Each walk starts at a row, and each symbol moves it to the next state.
Each answer is a row, close to the row of the state it stands for.
(+0.687, +0.009, +0.611, -0.298, -1.354, +0.041, +1.778, -0.247, -0.105, +0.444, -1.758, +0.450, +0.635, +2.557, -0.298)
§	(+1.183, -0.573, +0.325, -0.845, -0.467, +1.001, +1.741, +0.322, -0.223, -0.913, -2.253, +1.437, +0.250, +0.303, -0.752)
§	(+0.341, -1.578, -0.505, +0.767, +0.038, -0.151, +1.648, +1.199, -0.816, -1.779, -1.608, +0.583, -0.768, -0.092, +0.255)
~	(+0.425, -1.292, -0.955, +0.934, -0.111, -0.378, +1.904, +1.405, -0.584, -1.568, -0.621, +0.400, -1.381, -0.721, +0.044)
&	(+0.019, -1.530, -0.818, +1.391, +0.417, -0.357, +1.468, +1.273, -0.875, -1.679, -1.040, +0.039, -1.353, -0.984, -0.046)
&	(-0.005, -1.527, -0.490, +1.746, +0.932, -0.184, +0.536, +1.278, -1.050, -1.176, -1.075, -0.287, -1.292, -1.103, -0.106)
!	(+1.029, +0.119, +0.554, -0.240, +0.751, +1.508, +0.262, -0.119, -0.461, +0.035, -2.501, +0.356, +0.280, -0.971, -1.868)
*	(+0.880, -0.549, +0.687, -0.071, +0.640, +1.196, +0.339, +0.095, -0.541, -0.365, -2.900, +0.924, +0.690, -0.013, -0.938)
§	(+0.102, -1.679, -0.320, +1.494, +0.976, -0.072, +0.530, +1.185, -1.225, -1.320, -1.909, +0.083, -0.628, -0.403, +0.086)
&	(+0.018, -1.655, -0.112, +1.708, +1.171, +0.073, -0.132, +0.809, -1.113, -1.119, -2.163, -0.253, -0.358, -0.493, +0.013)
!	(+0.736, -0.618, +0.746, +0.199, +1.090, +1.181, -0.497, -0.032, -0.638, -0.099, -2.966, +0.219, +0.771, -0.241, -0.979)
&	(+0.437, -0.500, +0.739, +0.600, +1.430, +1.130, -1.018, -0.194, -0.636, +0.199, -2.797, -0.080, +0.872, -0.292, -0.916)
§	(-0.135, -1.611, +0.135, +1.766, +1.550, +0.064, -0.717, +0.632, -1.081, -0.578, -2.205, -0.519, -0.314, -0.636, +0.024)
!	(+0.524, -0.520, +0.701, +0.631, +1.238, +1.137, -0.954, -0.142, -0.548, +0.005, -2.727, -0.054, +0.748, -0.405, -0.918)
!	(-0.049, +0.085, +1.017, +0.973, +0.408, +0.182, -0.948, -0.519, -0.552, +1.340, -2.198, -0.795, +0.997, +1.732, -0.488)
~	(-0.237, +0.569, +1.151, +1.023, +0.327, -0.001, -1.020, -0.732, -0.357, +1.758, -1.763, -1.218, +0.878, +1.429, -0.835)
~	(-0.344, +0.921, +0.959, +0.908, +0.276, -0.134, -1.339, -0.827, -0.121, +2.049, -0.882, -1.344, +0.736, +1.258, -0.909)
~	(-0.559, +1.123, +0.809, +0.661, +0.207, -0.266, -1.741, -0.952, +0.217, +2.121, -0.006, -1.461, +0.733, +1.130, -0.497)
*	(-0.403, +0.975, +1.080, +0.908, +0.266, -0.150, -1.309, -0.718, -0.271, +2.134, -0.950, -1.454, +0.685, +1.263, -1.026)
~	(-0.623, +1.144, +0.969, +0.736, +0.237, -0.197, -1.854, -0.898, +0.212, +1.999, -0.084, -1.430, +0.661, +1.110, -0.454)
§	(-0.203, +0.705, +0.490, +0.222, +1.488, +0.911, -2.275, -0.591, +0.144, +0.906, -0.063, -0.721, +0.347, -1.689, -1.112)
!	(-0.653, +1.125, +0.867, +0.709, +0.252, -0.185, -1.741, -0.836, +0.072, +2.054, -0.137, -1.424, +0.748, +1.083, -0.678)
~	(-0.839, +1.145, +0.711, +0.405, +0.308, -0.294, -2.195, -0.929, +0.431, +1.800, +0.458, -1.136, +0.980, +1.008, +0.131)
*	(-0.694, +1.215, +1.011, +0.734, +0.217, -0.259, -1.764, -0.994, +0.093, +2.080, -0.022, -1.460, +0.797, +1.175, -0.703)
*	(-0.498, +1.063, +1.057, +1.007, +0.345, -0.111, -1.398, -0.728, -0.129, +1.975, -0.823, -1.474, +0.632, +1.213, -0.864)
§	(+0.014, +0.431, +0.745, +0.692, +1.529, +0.974, -1.955, -0.428, -0.155, +0.973, -1.216, -0.769, +0.270, -1.407, -1.533)
~	(-0.150, +0.685, +0.493, +0.222, +1.489, +0.917, -2.403, -0.568, +0.185, +0.906, -0.154, -0.748, +0.291, -1.699, -1.024)
~	(-0.383, +0.570, +0.464, -0.261, +1.328, +0.756, -2.722, -0.656, +0.509, +0.663, +0.464, -0.560, +0.818, -1.552, -0.235)
~	(-0.362, +0.249, +0.310, -0.535, +1.357, +0.570, -2.948, -0.623, +0.381, +0.302, +0.961, -0.059, +1.240, -1.089, +0.758)
!	(-0.741, +0.661, +0.603, -0.166, +0.198, -0.209, -2.395, -0.944, +0.555, +1.283, +0.759, -0.888, +1.263, +1.041, +0.963)
§	(-0.534, +0.280, +0.242, -0.612, +1.070, +0.731, -3.036, -0.764, +0.493, +0.269, +0.794, -0.157, +1.089, -1.006, +0.688)
(-0.513, +1.339, +0.838, +0.298, -0.203, -0.502, -1.324, -0.914, +0.291, +2.282, +0.181, -1.333, +0.675, +1.380, -0.688)
~	(-0.747, +1.337, +0.681, -0.103, -0.227, -0.479, -1.716, -1.106, +0.443, +1.818, +0.997, -0.955, +0.940, +1.507, +0.294)
~	(-0.673, +0.740, +0.526, -0.425, -0.186, -0.394, -2.063, -0.884, +0.712, +1.296, +1.062, -0.522, +1.315, +1.257, +1.169)
&	(-0.912, +0.692, +0.645, -0.100, +0.283, -0.277, -2.463, -0.936, +0.534, +1.459, +0.726, -0.812, +1.248, +1.107, +0.898)
§	(-0.453, +0.297, +0.220, -0.516, +1.300, +0.537, -2.851, -0.721, +0.453, +0.286, +0.807, -0.039, +1.171, -1.196, +0.906)
§	(-0.898, -0.737, -0.647, +0.729, +1.247, -0.301, -2.298, +0.423, -0.226, -0.554, +1.138, -0.478, -0.067, -1.212, +1.535)
*	(-0.952, -0.638, -0.511, +1.392, +1.579, -0.272, -2.025, +0.576, -0.468, -0.343, +0.813, -0.939, -0.467, -1.611, +0.770)
!	(-0.376, +0.584, +0.311, -0.131, +1.482, +0.889, -2.696, -0.798, +0.349, +0.812, +0.657, -0.509, +0.848, -1.525, -0.242)
§	(-0.919, -0.678, -0.480, +1.176, +1.603, -0.359, -2.050, +0.417, -0.505, -0.422, +0.781, -0.945, -0.449, -1.615, +0.946)
~	(-0.750, -0.738, -0.633, +0.752, +1.371, -0.282, -2.165, +0.400, -0.179, -0.473, +1.203, -0.584, -0.081, -1.409, +1.564)
!	(-0.481, +0.171, +0.176, -0.439, +1.309, +0.678, -2.998, -0.714, +0.415, +0.194, +0.925, -0.038, +1.084, -1.172, +0.778)
!	(-0.761, +0.645, +0.546, -0.021, +0.199, -0.232, -2.298, -1.066, +0.460, +1.447, +1.006, -0.715, +1.302, +1.041, +0.853)
*	(-0.702, +1.150, +0.730, +0.290, +0.278, -0.482, -2.045, -1.136, +0.309, +1.774, +0.500, -1.200, +0.888, +1.035, +0.066)
*	(-0.574, +1.072, +0.783, +0.782, +0.352, -0.141, -1.765, -0.839, +0.085, +2.096, -0.149, -1.572, +0.786, +1.182, -0.657)
*	(-0.429, +1.026, +1.135, +0.896, +0.217, -0.102, -1.207, -0.774, -0.104, +2.170, -0.808, -1.362, +0.778, +1.252, -0.951)
~	(-0.597, +1.125, +0.871, +0.701, +0.137, -0.213, -1.707, -0.937, +0.259, +2.043, +0.035, -1.383, +0.658, +0.958, -0.701)
~	(-0.737, +1.080, +0.785, +0.239, +0.213, -0.369, -2.004, -0.995, +0.414, +2.021, +0.551, -1.317, +0.952, +1.015, +0.040)
§	(-0.354, +0.618, +0.371, -0.103, +1.353, +0.703, -2.839, -0.452, +0.264, +0.653, +0.483, -0.454, +0.728, -1.607, -0.263)
~	(-0.335, +0.297, +0.188, -0.575, +1.248, +0.573, -2.859, -0.742, +0.480, +0.356, +0.810, -0.223, +1.060, -1.101, +0.787)
*	(-0.360, +0.545, +0.346, -0.159, +1.282, +0.814, -2.695, -0.569, +0.236, +0.761, +0.634, -0.389, +0.734, -1.613, -0.300)
~	(-0.408, +0.320, +0.186, -0.612, +1.142, +0.680, -2.855, -0.697, +0.497, +0.252, +0.923, -0.140, +1.065, -1.149, +0.684)
!	(-0.813, +0.769, +0.513, -0.175, +0.266, -0.287, -2.258, -0.981, +0.341, +1.393, +0.829, -0.647, +1.342, +1.089, +0.952)
§	(-0.439, +0.341, +0.209, -0.634, +1.231, +0.592, -2.991, -0.564, +0.363, +0.485, +0.790, -0.028, +1.184, -1.153, +0.830)
§	(-0.839, -0.909, -0.483, +0.828, +1.384, -0.484, -2.349, +0.331, -0.113, -0.530, +1.210, -0.609, +0.015, -1.221, +1.502)
*	(-0.955, -0.689, -0.506, +1.455, +1.457, -0.292, -2.075, +0.480, -0.405, -0.377, +0.932, -0.979, -0.390, -1.666, +0.743)
~	(-0.813, -0.802, -0.468, +0.641, +1.300, -0.429, -2.184, +0.318, -0.145, -0.528, +1.046, -0.573, +0.060, -1.373, +1.655)
*	(-0.795, -0.623, -0.493, +1.312, +1.485, -0.271, -2.039, +0.543, -0.423, -0.442, +0.902, -1.071, -0.477, -1.678, +0.757)
!	(-0.464, +0.760, +0.475, -0.230, +1.403, +0.794, -2.784, -0.612, +0.367, +0.725, +0.463, -0.642, +0.699, -1.604, -0.318)
*	(-0.321, +0.740, +0.517, +0.200, +1.538, +0.960, -2.299, -0.527, +0.089, +0.956, -0.310, -0.783, +0.428, -1.720, -1.088)
~	(-0.260, +0.699, +0.419, -0.193, +1.477, +0.722, -2.709, -0.670, +0.269, +0.828, +0.529, -0.534, +0.602, -1.491, -0.200)
§	(-0.991, -0.752, -0.517, +1.231, +1.423, -0.412, -2.046, +0.481, -0.394, -0.400, +0.854, -0.970, -0.477, -1.668, +0.676)
(-0.011, +1.316, +0.355, -0.775, -1.725, -0.559, +1.141, -0.633, +0.785, +1.273, +1.013, -0.105, +0.147, +1.973, -0.255)
^	(-0.642, +0.967, +0.475, -0.588, -0.128, -0.438, -1.770, -0.974, +0.469, +1.321, +1.133, -0.475, +1.208, +1.375, +1.104)
*	(-0.730, +1.266, +0.771, -0.138, -0.125, -0.418, -1.648, -1.091, +0.559, +1.813, +0.812, -1.081, +1.032, +1.275, +0.194)
&	(-0.632, +1.149, +0.811, +0.293, +0.255, -0.362, -2.182, -1.095, +0.340, +1.855, +0.546, -1.208, +0.996, +1.073, +0.192)
~	(-0.719, +0.846, +0.677, -0.170, +0.306, -0.243, -2.417, -0.944, +0.510, +1.248, +0.791, -0.750, +1.233, +0.926, +0.942)
§	(-0.384, +0.223, +0.129, -0.563, +1.212, +0.658, -2.863, -0.693, +0.546, +0.324, +0.845, -0.039, +1.124, -1.218, +0.760)
*	(-0.465, +0.629, +0.329, -0.209, +1.302, +0.797, -2.787, -0.604, +0.509, +0.703, +0.452, -0.470, +0.675, -1.620, -0.244)
~	(-0.422, +0.296, +0.178, -0.713, +1.253, +0.552, -2.842, -0.682, +0.446, +0.271, +0.855, -0.164, +1.118, -0.934, +0.776)
§	(-0.874, -0.631, -0.631, +0.914, +1.203, -0.368, -2.279, +0.491, -0.138, -0.666, +1.182, -0.432, +0.059, -1.180, +1.481)
!	(-0.484, +0.283, +0.335, -0.533, +1.060, +0.543, -2.774, -0.801, +0.335, +0.269, +0.991, -0.061, +1.221, -1.163, +0.673)
§	(-0.910, -0.646, -0.473, +0.650, +1.243, -0.394, -2.406, +0.333, -0.262, -0.661, +1.163, -0.577, +0.120, -1.233, +1.551)
*	(-0.934, -0.771, -0.531, +1.366, +1.513, -0.415, -2.015, +0.558, -0.358, -0.399, +0.899, -0.937, -0.592, -1.759, +0.785)
!	(-0.333, +0.543, +0.338, -0.193, +1.450, +0.710, -2.623, -0.655, +0.263, +0.758, +0.546, -0.566, +0.818, -1.551, -0.165)
*	(-0.304, +0.646, +0.466, +0.219, +1.525, +0.860, -2.310, -0.573, +0.003, +0.879, -0.147, -0.725, +0.444, -1.576, -1.120)
*	(-0.079, +0.480, +0.565, +0.596, +1.504, +1.077, -1.808, -0.370, -0.153, +0.992, -1.068, -0.688, +0.323, -1.374, -1.543)
§	(-0.783, -1.037, -0.414, +1.842, +1.586, -0.282, -1.185, +0.726, -0.801, -0.184, -0.471, -1.105, -0.886, -1.444, -0.157)
*	(-0.304, -1.162, -0.319, +2.044, +1.580, +0.010, -0.910, +0.767, -1.063, -0.457, -1.170, -0.968, -0.648, -1.086, -0.161)
!	(+0.465, +0.033, +0.792, +0.599, +1.607, +1.184, -1.363, -0.304, -0.379, +0.500, -2.128, -0.489, +0.610, -0.824, -1.424)
~	(+0.062, +0.563, +0.536, +0.588, +1.466, +1.050, -1.862, -0.423, -0.287, +0.868, -0.962, -0.728, +0.302, -1.508, -1.457)
*	(+0.271, +0.049, +0.745, +0.719, +1.423, +1.118, -1.417, -0.399, -0.564, +0.706, -2.056, -0.543, +0.618, -0.890, -1.488)
!	(-0.271, +0.537, +1.154, +1.108, +0.292, +0.061, -1.011, -0.641, -0.422, +1.846, -1.655, -1.183, +0.865, +1.592, -1.062)
~	(-0.362, +0.959, +1.023, +0.894, +0.221, -0.026, -1.459, -0.979, -0.141, +2.037, -0.808, -1.517, +0.742, +1.284, -0.888)
*	(-0.230, +0.418, +0.947, +1.005, +0.437, +0.037, -1.151, -0.615, -0.289, +1.867, -1.569, -1.135, +0.790, +1.507, -0.917)
§	(+0.211, +0.010, +0.708, +0.780, +1.361, +1.084, -1.434, -0.170, -0.513, +0.647, -2.013, -0.592, +0.524, -0.949, -1.605)
~	(+0.031, +0.570, +0.673, +0.652, +1.675, +1.122, -1.833, -0.408, -0.274, +0.956, -1.059, -0.755, +0.360, -1.469, -1.633)
*	(+0.331, +0.084, +0.824, +0.675, +1.464, +1.180, -1.428, -0.388, -0.509, +0.686, -2.129, -0.376, +0.310, -0.998, -1.511)
!	(-0.137, +0.521, +1.031, +1.078, +0.127, +0.141, -0.959, -0.718, -0.344, +1.674, -1.772, -1.209, +0.755, +1.527, -0.864)
~	(-0.438, +0.902, +0.945, +0.905, +0.330, -0.168, -1.277, -0.867, -0.160, +2.043, -0.887, -1.353, +0.749, +1.292, -1.007)
*	(-0.184, +0.691, +1.093, +1.103, +0.366, +0.029, -1.010, -0.660, -0.321, +1.711, -1.649, -0.989, +0.769, +1.395, -0.881)
§	(+0.203, +0.040, +0.699, +0.751, +1.551, +1.136, -1.442, -0.202, -0.593, +0.629, -2.020, -0.486, +0.450, -0.985, -1.558)
§	(-0.348, -1.174, -0.053, +2.045, +1.546, +0.014, -0.886, +0.816, -0.960, -0.428, -1.305, -0.925, -0.629, -1.134, -0.257)
(+0.293, -1.223, -0.895, +0.537, -0.465, -0.387, +2.311, +1.066, -0.538, -1.620, -0.309, +0.669, -1.446, -0.417, +0.137)
&	(+0.321, -1.258, -0.753, +0.813, -0.112, -0.342, +1.954, +1.303, -0.749, -1.646, -0.554, +0.527, -1.388, -0.807, +0.047)
~	(+0.091, -0.889, -0.988, +0.811, -0.014, -0.579, +1.714, +1.270, -0.570, -1.502, +0.624, +0.207, -1.870, -1.239, +0.097)
~	(-0.139, -0.831, -1.194, +0.472, +0.002, -0.632, +1.192, +1.143, -0.244, -1.392, +1.414, +0.201, -1.627, -1.304, +0.562)
!	(+0.758, +0.968, -0.324, -1.790, -0.770, +0.693, +1.363, -0.223, +0.845, -0.399, +1.305, +1.207, -0.405, -1.296, -1.082)
~	(+0.498, +0.843, -0.417, -2.076, -0.654, +0.488, +0.545, -0.394, +1.020, -0.556, +1.973, +1.387, +0.025, -1.180, +0.109)
*	(+0.721, +0.864, -0.297, -1.982, -0.948, +0.712, +1.496, -0.119, +0.830, -0.377, +1.140, +1.341, -0.425, -1.270, -0.983)
!	(+0.012, +1.327, +0.414, -0.842, -1.789, -0.616, +1.158, -0.623, +0.702, +1.245, +0.999, -0.157, +0.186, +1.960, -0.301)
~	(-0.080, +1.404, +0.245, -1.078, -1.586, -0.710, +0.532, -0.799, +1.023, +0.966, +1.678, -0.032, +0.528, +1.884, +0.366)
§	(+0.523, +0.905, -0.374, -2.111, -0.713, +0.540, +0.513, -0.184, +1.160, -0.570, +2.011, +1.228, -0.042, -1.226, +0.097)
*	(+0.727, +0.907, -0.251, -2.010, -0.764, +0.805, +1.511, -0.295, +0.965, -0.352, +1.192, +0.952, -0.434, -1.480, -0.998)
~	(+0.327, +0.684, -0.446, -2.179, -0.588, +0.513, +0.549, -0.351, +0.988, -0.650, +2.031, +1.206, +0.006, -1.192, -0.002)
~	(+0.231, +0.426, -0.551, -2.201, -0.509, +0.382, -0.319, -0.502, +1.220, -0.819, +1.965, +1.256, +0.633, -0.723, +1.242)
!	(-0.228, +0.648, +0.230, -1.330, -1.440, -0.619, -0.186, -0.816, +0.947, +0.487, +1.665, +0.329, +0.722, +1.714, +1.243)
*	(-0.156, +1.294, +0.318, -1.287, -1.608, -0.619, +0.447, -0.843, +1.005, +1.094, +1.605, +0.059, +0.378, +1.791, +0.401)
§	(+0.502, +0.717, -0.387, -2.217, -0.809, +0.431, +0.509, -0.289, +1.108, -0.510, +1.989, +1.336, +0.013, -1.144, +0.050)
~	(+0.237, +0.317, -0.403, -2.162, -0.411, +0.343, -0.352, -0.315, +1.024, -0.701, +1.936, +1.185, +0.543, -0.551, +1.189)
&	(-0.095, +0.386, -0.264, -2.061, -0.056, +0.496, -1.197, -0.492, +1.186, -0.422, +1.940, +1.152, +0.870, -1.067, +1.217)
!	(-0.501, +0.921, +0.263, -1.176, -0.907, -0.529, -0.887, -0.866, +0.962, +0.917, +1.650, +0.080, +1.102, +1.724, +1.308)
§	(+0.126, +0.509, -0.356, -1.910, -0.044, +0.514, -1.281, -0.502, +1.067, -0.429, +1.823, +1.107, +0.884, -0.905, +1.111)
§	(-0.649, -0.789, -1.061, -0.018, +0.334, -0.580, -0.766, +0.693, +0.117, -1.393, +2.114, +0.394, -0.393, -1.053, +2.103)
&	(-0.756, -0.827, -0.978, +0.213, +0.836, -0.559, -1.293, +0.608, +0.040, -1.135, +1.795, -0.013, -0.313, -1.159, +2.019)
*	(-0.829, -0.844, -1.043, +0.755, +0.964, -0.658, -0.982, +0.853, -0.219, -1.134, +1.691, -0.352, -0.999, -1.705, +1.222)
!	(+0.028, +0.904, +0.073, -1.426, +0.578, +0.971, -1.840, -0.714, +0.827, +0.126, +1.519, +0.460, +0.574, -1.867, -0.124)
